Here is a tiny trained network, its code and every weight. The questions are about switching its units off for an input and a class, where a switched-off unit gives its printed mean instead of its output.

import numpy as np


def w(rows, s, z=0):
    codes = np.array(rows[::2]) - 128.0
    scale = np.full(codes.shape[1], s)
    scale[-1] = z or s
    return codes * scale


def f(y):
    return y / 2 * (1 + np.tanh(0.7978845608 * (y + 0.044715 * y**3)))


def log_softmax(a):
    a = a - a.max(-1, keepdims=True)
    return a - np.log(np.exp(a).sum(-1, keepdims=True))


def net(x, mask):
    res = np.array(x, float).reshape(1, 4) / 4 @ E
    y = f(res @ A[0][:, :-1].T + A[0][:, -1])
    res = res + np.where(mask, y, B[0][:, -1]) @ B[0][:, :-1]
    return log_softmax(res[-1] @ U[:, :-1].T + U[:, -1])


A, B = {}, {}
E = w([
[39,180,111,4,68],'x0',
[170,43,5,116,124],'x1',
[107,119,128,140,111],'x2',
[223,96,176,109,6],'x3',
],0.011)
A[0] = w([
[65,153,99,19,68,97],'neuron 1',
[97,148,131,128,178,113],'neuron 2',
[134,16,36,84,112,62],'neuron 3',
[166,89,182,114,19,211],'neuron 4',
[77,163,102,66,104,100],'neuron 5',
[94,115,251,124,103,92],'neuron 6',
[69,181,198,163,161,82],'neuron 7',
[128,177,242,134,129,4],'neuron 8',
[157,71,167,244,133,58],'neuron 9',
[76,104,208,140,116,96],'neuron 10',
[52,136,82,144,207,195],'neuron 11',
[90,144,107,143,175,230],'neuron 12',
[125,68,13,123,120,50],'neuron 13',
[131,157,95,231,189,133],'neuron 14',
[205,135,150,156,85,175],'neuron 15',
[61,96,112,148,149,167],'neuron 16',
],0.013,0.0022)
B[0] = w([
[116,82,254,201,210,248],'neuron 1',
[167,134,78,83,46,164],'neuron 2',
[209,150,19,166,124,239],'neuron 3',
[144,104,197,21,58,245],'neuron 4',
[76,60,216,221,173,204],'neuron 5',
[164,195,73,126,122,210],'neuron 6',
[164,162,49,130,157,206],'neuron 7',
[234,206,40,173,150,216],'neuron 8',
[92,77,192,160,217,230],'neuron 9',
[183,153,60,165,89,173],'neuron 10',
[126,71,157,12,39,212],'neuron 11',
[103,100,160,67,76,176],'neuron 12',
[217,197,57,151,152,222],'neuron 13',
[7,62,163,101,165,201],'neuron 14',
[107,63,235,113,71,212],'neuron 15',
[140,116,132,120,67,163],'neuron 16',
],0.0088,0.015)
U = w([
[103,118,155,4,27,252],'0',
[65,96,188,224,220,84],'1',
[177,204,21,167,133,15],'2',
],0.012,0.0027)

Each question gives the input, the list of numbers given to net, and the class t.
The units are the neurons (one row each of A and B). Each row of codes is followed by its name. A weight is (code - 128) times the scale printed after its matrix; where a second scale follows, it is the last column's (A, B and U).
mask holds one flag per neuron, in row order. A switched-off neuron (its flag False) gives its mean, the last column of its row in B, instead of its output. The means were averaged over made-up inputs and are rounded, as every weight is.
A unit's drop is (log p(t) with every unit on - log p(t) with that unit switched off) / (log p(t) with every unit on - log p(t) with every unit switched off).
The circuit of an input: a set's keep is (log p(t) with only the set's units on - log p(t) with every unit switched off) / (log p(t) with every unit on - log p(t) with every unit switched off). Starting from the 12 units with the biggest drops (on a tie, the unit counted first), units are removed one at a time, each time the one whose removal leaves the highest keep (on an exact tie, the one counted first), for as long as the keep stays at least 0.8.
circuit, biggest first: the units of the circuit, biggest drop first
top k neurons: the k neurons with the biggest drops, biggest first
drop when u is switched off: that unit's drop, to one decimal
input [-7,-2,-7,-7], class 0: top 4 neurons -> neuron 11; neuron 1; neuron 2; neuron 12
input [-5,-5,6,5], class 0: top 4 neurons -> neuron 4; neuron 1; neuron 15; neuron 5
input [-5,-3,3,-8], class 0: top neuron -> neuron 11
input [-6,-7,4,3], class 2: top 2 neurons -> neuron 8; neuron 1
input [-1,-2,-6,1], class 2: top 3 neurons -> neuron 1; neuron 11; neuron 4
input [5,5,-3,1], class 1: top 3 neurons -> neuron 1; neuron 5; neuron 8
input [7,6,-2,-4], class 1: top 2 neurons -> neuron 1; neuron 5
input [4,-2,4,-3], class 1: top 2 neurons -> neuron 4; neuron 1
input [5,7,6,-5], class 2: top 2 neurons -> neuron 13; neuron 3
input [1,8,6,6], class 2: top 2 neurons -> neuron 3; neuron 13
input [6,-5,6,-1], class 1: top 2 neurons -> neuron 1; neuron 5
input [7,-2,-2,4], class 1: drop when neuron 1 is switched off -> 0.5
input [-3,-8,5,0], class 2: drop when neuron 3 is switched off -> 0.0
input [3,5,5,-7], class 0: circuit, biggest first -> neuron 11
input [-5,-7,-4,4], class 2: drop when neuron 1 is switched off -> 0.1
